[[-16  47 -10  17  50 -61   1  -7 -45  34  -6]
 [ -8 -33  13  27 -24  -3  -8   6  19  35   6]
 [ 32 -26  66 -21   0  15 -39 -84  18  37 100]
 [  1  14  12  -6   8 -18 -25   5   1  30 -10]
 [ -1 -11  19  -8   1  -7 -23  -6  10   0 -10]
 [ 59 -43 -48 -39 -24 -45 -15  84 -10  26 -49]
 [ 32 -18  33 -14   6  21 -14 -51   7  43  53]]
:
[[ 34  -6 -16  47 -10  17  50 -61   1  -7 -45]
 [ 35   6  -8 -33  13  27 -24  -3  -8   6  19]
 [ 37 100  32 -26  66 -21   0  15 -39 -84  18]
 [ 30 -10   1  14  12  -6   8 -18 -25   5   1]
 [  0 -10  -1 -11  19  -8   1  -7 -23  -6  10]
 [ 26 -49  59 -43 -48 -39 -24 -45 -15  84 -10]
 [ 43  53  32 -18  33 -14   6  21 -14 -51   7]]

[[ 11  37  15 -38  17 -13 -17  -1  -1  26]
 [  8 -51  -6 -18  -1  -2  -1 -12 -24  -7]
 [ 30  16   2 -79  26  -6  -7 -37 -33 -28]
 [ 25   4  17 -77   8  28 -42 -36 -53  23]
 [-50 -17   7  43 -25   6 -34  37 -76 -28]
 [ -4  -7 -20 -28   0  -4  13  -7 -20 -44]
 [-48  -2 -82  56 -54 -27  16  12  16 -35]
 [ 21 -16  16   6  38  20  69  -7  74   8]]
:
[[ -1  26  11  37  15 -38  17 -13 -17  -1]
 [-24  -7   8 -51  -6 -18  -1  -2  -1 -12]
 [-33 -28  30  16   2 -79  26  -6  -7 -37]
 [-53  23  25   4  17 -77   8  28 -42 -36]
 [-76 -28 -50 -17   7  43 -25   6 -34  37]
 [-20 -44  -4  -7 -20 -28   0  -4  13  -7]
 [ 16 -35 -48  -2 -82  56 -54 -27  16  12]
 [ 74   8  21 -16  16   6  38  20  69  -7]]

[[ 72  -1 -14  -2  10  46  34 -12  81   6  13 -26 -60]
 [-53 -10   3  -3  -3 -29  31  -5 -48   7 -14  -6  16]
 [-32   1  11  -6  15  -2  11  -1  -4   5   4   3 -22]]
:
[[-26 -60  72  -1 -14  -2  10  46  34 -12  81   6  13]
 [ -6  16 -53 -10   3  -3  -3 -29  31  -5 -48   7 -14]
 [  3 -22 -32   1  11  -6  15  -2  11  -1  -4   5   4]]

[[ 82 -46  41]
 [  7 -71   6]
 [-39  62 -51]
 [ 28  50  52]
 [ -7 -73 -49]
 [ 13  24  29]]
:
[[-46  41  82]
 [-71   6   7]
 [ 62 -51 -39]
 [ 50  52  28]
 [-73 -49  -7]
 [ 24  29  13]]

[[ -1  -1  -2   5  -2   0]
 [  3  49   4 105   0   4]
 [  0   1  59  -2  -8  88]
 [  9   0   0 -12  26 -14]]
:
[[ -2   0  -1  -1  -2   5]
 [  0   4   3  49   4 105]
 [ -8  88   0   1  59  -2]
 [ 26 -14   9   0   0 -12]]

[[ 76  -9 -23]
 [-13  14  -3]
 [-21   5  12]
 [ 30  -9 -38]
 [-14   1 -21]
 [-25  10 -14]
 [-18 -13  -2]
 [-13 -16  45]]
:
[[ -9 -23  76]
 [ 14  -3 -13]
 [  5  12 -21]
 [ -9 -38  30]
 [  1 -21 -14]
 [ 10 -14 -25]
 [-13  -2 -18]
 [-16  45 -13]]

[[ -1 -79 -45  32  99 -60 -28  30 -79 -39 -10]
 [ 12 -63 -48  37  72 -17   5  16 -63   6 -26]
 [ -5  24  -3 -16  45 -70   8  20   6 -19  33]
 [ 21 -59 -63  45  86 -15  31  16 -66  31 -31]]
:
[[-39 -10  -1 -79 -45  32  99 -60 -28  30 -79]
 [  6 -26  12 -63 -48  37  72 -17   5  16 -63]
 [-19  33  -5  24  -3 -16  45 -70   8  20   6]
 [ 31 -31  21 -59 -63  45  86 -15  31  16 -66]]
---
[[-25 -21 -40  19  70]
 [-28  -9   7  -3 -82]
 [-16   9  22  12  39]
 [  2  34   1  51   9]
 [  6  39  15  43  17]
 [ 36   2   4  12  66]
 [ 63  45  17  53 -28]
 [-49  60  13  89  -4]]
:
[[ 63  45  17  53 -28]
 [ 36   2   4  12  66]
 [  6  39  15  43  17]
 [  2  34   1  51   9]
 [-16   9  22  12  39]
 [-25 -21 -40  19  70]
 [-28  -9   7  -3 -82]
 [-49  60  13  89  -4]]

[[64 -2]
 [72  3]
 [71  1]
 [61  5]
 [77  1]
 [75  3]
 [67  3]]
:
[[77  1]
 [75  3]
 [72  3]
 [71  1]
 [67  3]
 [64 -2]
 [61  5]]

[[  5  25  36  22 -22 -27 -24  40  10 -21  15  16  33   3]
 [ 18  39 -27  28   0  33   1  20 -47 -13  17 -10  15 -18]
 [ -4 -26 -27   0  63  64 -20 -11 -28   6 -12 -33 -14  -4]
 [ 65  87 -33  11 -54  98  44  49 -77  14 103 -20  20  -4]]
:
[[ 65  87 -33  11 -54  98  44  49 -77  14 103 -20  20  -4]
 [ 18  39 -27  28   0  33   1  20 -47 -13  17 -10  15 -18]
 [  5  25  36  22 -22 -27 -24  40  10 -21  15  16  33   3]
 [ -4 -26 -27   0  63  64 -20 -11 -28   6 -12 -33 -14  -4]]

[[ 83 -35 -75  41 -34   9   6 -30 -73  32 -78 -16]
 [  1   2   0  -1  -2  -2   3   3  -2  -4   3  -2]
 [ 49 -44  12   5  34  77  58 -22  31  48 -69  74]
 [ -6  50 -30 -23 105  31 -23   0  20 -45 -20  53]
 [  0  -3   2  -1  -1   1  -2   0  -1  -1   0  -1]
 [ -9 -49 -32 -22  51 -12  78  -2 -27 -18 -82  31]
 [ 44  71 -61 -65  72 -15  -7  40 -13 -11 -71  64]
 [  5 -10  50 -67 -33  61 -20 -11 -59 -43  19 -15]]
:
[[ 83 -35 -75  41 -34   9   6 -30 -73  32 -78 -16]
 [ 49 -44  12   5  34  77  58 -22  31  48 -69  74]
 [ 44  71 -61 -65  72 -15  -7  40 -13 -11 -71  64]
 [  5 -10  50 -67 -33  61 -20 -11 -59 -43  19 -15]
 [  1   2   0  -1  -2  -2   3   3  -2  -4   3  -2]
 [  0  -3   2  -1  -1   1  -2   0  -1  -1   0  -1]
 [ -6  50 -30 -23 105  31 -23   0  20 -45 -20  53]
 [ -9 -49 -32 -22  51 -12  78  -2 -27 -18 -82  31]]

[[-12  37  14 -52  31   7 -26  11 -15]
 [  3  41  39 -74  31 -19 -45  22 -20]
 [-10   1 -72  81  -6  39  46 -32   9]
 [ -1 -22   7  14  -5  -3   2  -9   7]
 [ 27  44   0 -41   7 -13 -11  24 -13]
 [ -2 -28  19  23  -4 -20  -1 -16  11]]
:
[[ 27  44   0 -41   7 -13 -11  24 -13]
 [  3  41  39 -74  31 -19 -45  22 -20]
 [ -1 -22   7  14  -5  -3   2  -9   7]
 [ -2 -28  19  23  -4 -20  -1 -16  11]
 [-10   1 -72  81  -6  39  46 -32   9]
 [-12  37  14 -52  31   7 -26  11 -15]]

[[ -42    3   14  -46   43   25  -14    6   50   -2]
 [  -5   -1   -2    0   19   -2   -5  -13    4   12]
 [ -78  -14  -23  -71   37   59    4    9   54  -49]
 [  -1   60   42   48  -12  -63   29  -32 -100   14]
 [ -73   14  -52  -57   25   75   40   42   70  -41]
 [ -66   20  -76  -31   27   79   53   52   65  -27]]
:
[[  -1   60   42   48  -12  -63   29  -32 -100   14]
 [  -5   -1   -2    0   19   -2   -5  -13    4   12]
 [ -42    3   14  -46   43   25  -14    6   50   -2]
 [ -66   20  -76  -31   27   79   53   52   65  -27]
 [ -73   14  -52  -57   25   75   40   42   70  -41]
 [ -78  -14  -23  -71   37   59    4    9   54  -49]]

[[ 41 -55  -5 -38 -64 -38]
 [ 20  31  27 -38 -33 -44]
 [ 57   9   3 -38  11  17]
 [-38 -30 -14 -38  25 -14]
 [-18  14   9 -38 -21  -3]
 [ 98 -17 -29 -38  76  11]
 [  8   7   6 -38  -2  -7]
 [-27  41   8 -38 -45 -15]
 [ 16 -25 -37 -38   0  -4]
 [ 43 -35 -54 -38   6 -10]
 [ 17 -25   0 -38  16  10]
 [-44  15  -5 -38 -23   6]]
:
[[ 98 -17 -29 -38  76  11]
 [ 57   9   3 -38  11  17]
 [ 43 -35 -54 -38   6 -10]
 [ 41 -55  -5 -38 -64 -38]
 [ 20  31  27 -38 -33 -44]
 [ 17 -25   0 -38  16  10]
 [ 16 -25 -37 -38   0  -4]
 [  8   7   6 -38  -2  -7]
 [-18  14   9 -38 -21  -3]
 [-27  41   8 -38 -45 -15]
 [-38 -30 -14 -38  25 -14]
 [-44  15  -5 -38 -23   6]]

[[-30  14  68  -5  75 -35 -65]
 [ 51   7  47   4  95 -33  10]
 [ 77  83   0   9 -29 -25 -39]
 [ 58  52  23 -63  47  49  40]
 [-36  79   6 -15  44 -58 -46]
 [ 40  87  21   9  53 -38   5]
 [ 64  73  31 -45  -7  53  -8]]
:
[[ 77  83   0   9 -29 -25 -39]
 [ 64  73  31 -45  -7  53  -8]
 [ 58  52  23 -63  47  49  40]
 [ 51   7  47   4  95 -33  10]
 [ 40  87  21   9  53 -38   5]
 [-30  14  68  -5  75 -35 -65]
 [-36  79   6 -15  44 -58 -46]]

[[ -8 -51  98]
 [-36  19  33]
 [ 20 -22  17]
 [-13  71  -4]
 [-15 -53  64]]
:
[[ 20 -22  17]
 [ -8 -51  98]
 [-13  71  -4]
 [-15 -53  64]
 [-36  19  33]]
